Below are the code and all the weights of a small trained network. Each question names an input and a class and asks about switching units off, where a switched-off unit gives its printed mean instead of its output.

import numpy as np


def w(rows, s, z=0):
    codes = np.array(rows[::2]) - 128.0
    scale = np.full(codes.shape[1], s)
    scale[-1] = z or s
    return codes * scale


def f(y):
    return y / 2 * (1 + np.tanh(0.7978845608 * (y + 0.044715 * y**3)))


def log_softmax(a):
    a = a - a.max(-1, keepdims=True)
    return a - np.log(np.exp(a).sum(-1, keepdims=True))


def net(x, mask):
    res = np.array(x, float).reshape(1, 5) / 4 @ E
    y = f(res @ A[0][:, :-1].T + A[0][:, -1])
    res = res + np.where(mask, y, B[0][:, -1]) @ B[0][:, :-1]
    return log_softmax(res[-1] @ U[:, :-1].T + U[:, -1])


A, B = {}, {}
E = w([
[139,194,202,159,110,72,31,101,98],'x0',
[112,183,2,187,118,118,103,171,83],'x1',
[55,68,95,195,48,46,124,79,180],'x2',
[39,173,152,50,143,68,150,175,135],'x3',
[89,176,158,147,45,188,198,98,76],'x4',
],0.0078)
A[0] = w([
[154,76,221,100,128,134,167,69,205,28],'N1',
[223,113,127,199,110,154,85,50,116,162],'N2',
[104,189,38,165,132,106,124,177,101,31],'N3',
[105,168,46,159,117,119,113,176,98,90],'N4',
[84,172,159,127,66,187,166,90,70,115],'N5',
[191,169,130,61,211,219,155,217,78,168],'N6',
[93,96,109,164,99,75,148,70,168,38],'N7',
[94,86,57,120,152,178,178,173,169,96],'N8',
[113,67,223,69,136,132,153,103,159,127],'N9',
[64,84,110,133,62,81,116,120,168,81],'N10',
[2,203,136,55,155,61,163,197,139,142],'N11',
[105,82,63,123,151,179,173,150,151,71],'N12',
[118,68,98,122,141,162,188,154,162,121],'N13',
[65,73,96,149,85,91,140,106,186,23],'N14',
[138,193,150,163,119,83,57,108,101,86],'N15',
[154,159,44,178,131,140,124,157,86,177],'N16',
[130,176,174,153,108,95,46,87,92,78],'N17',
[100,168,152,142,44,173,165,77,79,161],'N18',
[111,169,162,149,45,154,192,108,93,112],'N19',
[164,89,106,119,175,82,86,168,176,59],'N20',
[83,77,110,152,88,77,130,94,149,6],'N21',
[114,56,83,92,123,163,184,157,153,61],'N22',
[167,100,122,105,153,83,54,146,153,135],'N23',
[150,180,192,159,107,94,57,103,116,91],'N24',
[36,205,155,76,120,68,151,187,178,48],'N25',
[152,108,130,130,165,73,71,111,133,174],'N26',
[84,60,117,177,98,84,128,105,146,66],'N27',
[189,89,112,185,96,194,124,89,146,151],'N28',
[137,147,139,116,107,103,81,101,105,91],'N29',
[124,225,177,146,127,82,75,112,119,164],'N30',
[153,66,108,119,194,101,76,147,189,106],'N31',
[161,81,105,112,187,58,76,161,157,146],'N32',
[140,64,93,101,127,133,206,152,128,124],'N33',
],0.0072,0.0012)
B[0] = w([
[156,144,177,178,70,24,77,45,33,195],'N1',
[146,77,76,134,147,166,101,111,239,203],'N2',
[156,128,205,161,73,26,33,56,42,184],'N3',
[154,120,175,161,44,29,27,47,57,179],'N4',
[108,47,37,90,193,103,217,160,60,185],'N5',
[158,164,184,42,132,196,96,170,90,254],'N6',
[212,174,199,49,183,189,104,209,81,185],'N7',
[82,123,154,72,76,154,94,111,138,190],'N8',
[160,117,168,153,67,49,79,45,53,193],'N9',
[191,144,162,60,168,206,113,173,83,192],'N10',
[212,50,75,154,178,141,59,86,210,233],'N11',
[86,154,176,99,67,146,104,118,176,180],'N12',
[69,150,162,92,67,142,87,106,170,180],'N13',
[142,160,170,83,145,177,110,173,111,194],'N14',
[88,142,150,89,71,155,107,124,145,177],'N15',
[160,111,148,130,95,122,81,79,108,184],'N16',
[62,156,136,62,47,179,138,145,174,180],'N17',
[107,45,48,81,159,117,185,131,103,189],'N18',
[110,48,42,113,162,117,172,142,75,181],'N19',
[62,70,64,102,159,95,215,152,41,176],'N20',
[185,182,183,90,157,185,141,178,76,181],'N21',
[62,161,160,80,55,144,102,124,160,184],'N22',
[83,79,84,103,132,142,170,149,89,173],'N23',
[74,136,151,43,40,158,117,141,165,179],'N24',
[197,36,56,183,154,138,85,101,254,202],'N25',
[97,96,89,83,117,142,154,134,124,168],'N26',
[190,159,157,62,176,211,116,200,85,188],'N27',
[148,74,81,136,170,144,108,73,203,192],'N28',
[98,125,133,106,109,146,115,144,144,142],'N29',
[92,112,138,67,84,204,131,137,162,185],'N30',
[93,66,71,87,143,105,175,128,83,190],'N31',
[109,75,67,101,136,123,176,142,80,193],'N32',
[62,155,152,88,59,137,105,107,175,179],'N33',
],0.006,0.0081)
U = w([
[209,169,166,107,150,184,117,204,95,145],'0',
[151,136,152,150,91,53,91,48,80,148],'1',
[12,147,137,116,79,156,121,129,201,71],'2',
[79,89,61,127,152,110,179,147,90,140],'3',
[204,102,90,151,148,142,105,92,238,192],'4',
[130,164,124,158,147,119,147,127,151,252],'5',
[118,173,137,177,135,102,153,151,159,27],'6',
[138,190,136,170,151,94,156,157,140,23],'7',
],0.011,0.0027)

Each question gives the input, the list of numbers given to net, and the class t.
The units are the neurons (one row each of A and B). Each row of codes is followed by its name. A weight is (code - 128) times the scale printed after its matrix; where a second scale follows, it is the last column's (A, B and U).
mask holds one flag per neuron, in row order. A switched-off neuron (its flag False) gives its mean, the last column of its row in B, instead of its output. The means were averaged over made-up inputs and are rounded, as every weight is.
A unit's drop is (log p(t) with every unit on - log p(t) with that unit switched off) / (log p(t) with every unit on - log p(t) with every unit switched off).
The circuit of an input: a set's keep is (log p(t) with only the set's units on - log p(t) with every unit switched off) / (log p(t) with every unit on - log p(t) with every unit switched off). Starting from the 12 units with the biggest drops (on a tie, the unit counted first), units are removed one at a time, each time the one whose removal leaves the highest keep (on an exact tie, the one counted first), for as long as the keep stays at least 0.8.
units of the circuit, in order: the units of the circuit, biggest drop first
unit that matters most: the unit with the biggest drop
k most important neurons: the k neurons with the biggest drops, biggest first
drop of u: that unit's drop, to one decimal
input [-4,0,3,8,-5], class 4: units of the circuit, in order : [N11]
input [2,3,-2,6,-2], class 4: units of the circuit, in order : [N11 N25]
input [2,-2,-4,8,-8], class 3: units of the circuit, in order : [N20 N32]
input [-3,7,-3,-4,-7], class 1: units of the circuit, in order : [N3 N4]
input [-1,-1,1,-8,-8], class 3: 2 most important neurons : [N20 N31]
input [3,5,-3,-5,7], class 3: units of the circuit, in order : [N5 N18]
input [1,5,-1,2,-6], class 3: units of the circuit, in order : [N20 N32]
input [-1,5,8,-5,-8], class 0: units of the circuit, in order : [N7 N27]
input [5,-7,7,7,5], class 0: units of the circuit, in order : [N10 N7]
input [2,-6,-2,5,-1], class 1: 2 most important neurons : [N9 N1]
input [-3,5,-2,5,4], class 1: 2 most important neurons : [N3 N4]
input [-6,-6,1,4,-5], class 1: 2 most important neurons : [N9 N1]
input [-1,-6,-6,-7,-3], class 4: 3 most important neurons : [N2 N28 N7]
input [3,6,1,6,0], class 1: unit that matters most : N3
input [-5,-8,4,4,1], class 1: 2 most important neurons : [N1 N9]
input [-3,1,1,8,-5], class 4: 2 most important neurons : [N11 N25]
input [5,-1,-7,-8,1], class 4: 2 most important neurons : [N2 N28]
input [5,8,-3,3,-6], class 1: 2 most important neurons : [N3 N4]
input [8,1,7,-3,7], class 2: 3 most important neurons : [N17 N24 N15]
input [4,-4,0,7,-6], class 4: units of the circuit, in order : [N25]
input [-1,6,-5,-1,-7], class 3: 2 most important neurons : [N20 N32]
input [1,0,7,2,-8], class 3: 3 most important neurons : [N20 N31 N32]
input [7,6,-5,2,7], class 2: 4 most important neurons : [N30 N17 N24 N15]
input [6,-7,-1,8,4], class 4: drop of N25 : 0.8
input [6,5,0,-6,-4], class 2: drop of N19 : 0.0
